Below is a small trained network, with its code and all its weights. Each question gives an input and a class and asks what happens when units are switched off, that is, made to give their printed mean instead of their output.

import numpy as np


def w(rows, s, z=0):
    codes = np.array(rows[::2]) - 128.0
    scale = np.full(codes.shape[1], s)
    scale[-1] = z or s
    return codes * scale


def norm(h):
    return h / np.sqrt((h * h).mean(-1, keepdims=True) + 1e-5)


def f(y):
    return y / 2 * (1 + np.tanh(0.7978845608 * (y + 0.044715 * y**3)))


def log_softmax(a):
    a = a - a.max(-1, keepdims=True)
    return a - np.log(np.exp(a).sum(-1, keepdims=True))


def net(x, mask):
    res = np.array(x, float).reshape(1, 2) / 4 @ E
    u = 0
    for l in range(4):
        y = f(norm(res) @ A[l][:, :-1].T + A[l][:, -1])
        res = res + np.where(mask[u : u + 7], y, B[l][:, -1]) @ B[l][:, :-1]
        u += 7
    return log_softmax(norm(res)[-1] @ U[:, :-1].T + U[:, -1])


A, B = {}, {}
E = w([
[131,2,150,111,101,46],'x0',
[83,177,75,64,134,192],'x1',
],0.0065)
A[0] = w([
[37,216,88,183,248,222,189],'0.n0',
[148,227,152,248,179,209,142],'0.n1',
[117,32,163,246,143,103,47],'0.n2',
[104,239,182,58,199,59,155],'0.n3',
[179,170,131,48,175,83,254],'0.n4',
[12,254,194,153,201,99,62],'0.n5',
[79,175,18,88,107,203,182],'0.n6',
],0.0031,0.00069)
B[0] = w([
[180,6,146,68,91,154,253],'0.n0',
[219,213,149,102,96,198,233],'0.n1',
[101,100,178,112,161,32,170],'0.n2',
[146,76,119,167,167,94,148],'0.n3',
[76,72,152,165,139,165,145],'0.n4',
[252,179,80,157,126,91,169],'0.n5',
[94,49,189,140,105,109,210],'0.n6',
],0.004,0.003)
A[1] = w([
[91,136,82,40,163,114,94],'1.n0',
[151,130,122,147,119,205,131],'1.n1',
[102,76,163,123,173,62,53],'1.n2',
[126,177,217,142,227,37,134],'1.n3',
[169,255,145,221,124,80,5],'1.n4',
[125,126,122,155,159,72,18],'1.n5',
[130,242,48,140,188,175,117],'1.n6',
],0.0053,0.0015)
B[1] = w([
[96,163,173,109,125,182,155],'1.n0',
[190,120,148,189,151,75,195],'1.n1',
[168,104,119,199,106,95,207],'1.n2',
[97,62,165,115,131,138,185],'1.n3',
[86,157,184,71,176,139,197],'1.n4',
[101,83,115,121,1,61,119],'1.n5',
[222,83,177,213,132,140,252],'1.n6',
],0.0067,0.0028)
A[2] = w([
[114,116,187,114,208,73,210],'2.n0',
[146,129,102,141,128,105,99],'2.n1',
[154,44,146,242,202,67,98],'2.n2',
[104,65,42,85,113,158,24],'2.n3',
[66,126,169,145,205,254,97],'2.n4',
[139,105,47,52,50,124,71],'2.n5',
[75,141,126,112,129,185,4],'2.n6',
],0.0052,0.0015)
B[2] = w([
[118,210,153,33,150,147,187],'2.n0',
[157,149,88,177,156,93,120],'2.n1',
[139,172,67,116,33,68,252],'2.n2',
[98,108,111,164,100,253,143],'2.n3',
[19,99,128,126,108,21,203],'2.n4',
[92,216,119,176,137,148,140],'2.n5',
[144,71,106,187,72,152,115],'2.n6',
],0.0056,0.0031)
A[3] = w([
[7,73,40,100,170,199,126],'3.n0',
[175,93,146,210,155,53,166],'3.n1',
[42,162,122,218,107,111,74],'3.n2',
[151,199,129,131,207,228,115],'3.n3',
[50,186,194,30,113,187,167],'3.n4',
[253,169,187,53,96,146,251],'3.n5',
[241,150,102,247,245,185,157],'3.n6',
],0.0053,0.0019)
B[3] = w([
[171,137,52,52,139,233,186],'3.n0',
[27,1,62,76,67,137,181],'3.n1',
[219,99,145,154,74,120,121],'3.n2',
[143,11,168,200,143,21,202],'3.n3',
[125,214,157,93,113,136,170],'3.n4',
[107,125,137,198,194,196,239],'3.n5',
[244,46,69,202,180,170,253],'3.n6',
],0.0049,0.0053)
U = w([
[113,205,83,138,146,101,20],'0',
[82,62,121,117,68,38,225],'1',
[96,215,245,95,184,89,71],'2',
[83,151,69,51,106,235,212],'3',
[198,119,147,221,216,178,232],'4',
[100,148,123,144,142,128,2],'5',
],0.011,0.0038)

Each question gives the input, the list of numbers given to net, and the class t.
The units are the neurons (one row each of A and B). Each row of codes is followed by its name. A weight is (code - 128) times the scale printed after its matrix; where a second scale follows, it is the last column's (A, B and U).
mask holds one flag per neuron, layer by layer. A switched-off neuron (its flag False) gives its mean, the last column of its row in B, instead of its output. The means were averaged over made-up inputs and are rounded, as every weight is.
A unit's drop is (log p(t) with every unit on - log p(t) with that unit switched off) / (log p(t) with every unit on - log p(t) with every unit switched off).
The circuit of an input: a set's keep is (log p(t) with only the set's units on - log p(t) with every unit switched off) / (log p(t) with every unit on - log p(t) with every unit switched off). Starting from the 12 units with the biggest drops (on a tie, the unit counted first), units are removed one at a time, each time the one whose removal leaves the highest keep (on an exact tie, the one counted first), for as long as the keep stays at least 0.8.
units of the circuit, in order: the units of the circuit, biggest drop first
unit that matters most: the unit with the biggest drop
k most important neurons: the k neurons with the biggest drops, biggest first
top k neurons in layer l: the k neurons of layer l with the biggest drops, biggest first
drop of u: that unit's drop, to one decimal
input [-6,7], class 4: units of the circuit, in order -> (1.n6)
input [0,1], class 3: units of the circuit, in order -> (3.n6 3.n3)
input [-1,-6], class 1: 4 most important neurons -> (0.n2 0.n1 1.n5 1.n2)
input [0,-2], class 1: 3 most important neurons -> (0.n1 0.n2 1.n2)
input [7,4], class 3: 2 most important neurons -> (1.n6 1.n1)
input [2,1], class 3: top 3 neurons in layer 3 -> (3.n3 3.n6 3.n0)
input [-3,8], class 4: 2 most important neurons -> (1.n6 0.n5)
input [1,1], class 3: 2 most important neurons -> (1.n6 3.n0)
input [-2,-7], class 2: 2 most important neurons -> (1.n4 2.n0)
input [-1,-4], class 2: 3 most important neurons -> (0.n0 1.n4 2.n0)
input [2,4], class 3: drop of 3.n0 -> 0.1
input [-3,-8], class 2: drop of 2.n0 -> 0.1
input [0,0], class 0: drop of 3.n6 -> 0.3
input [-4,-6], class 2: unit that matters most -> 1.n4
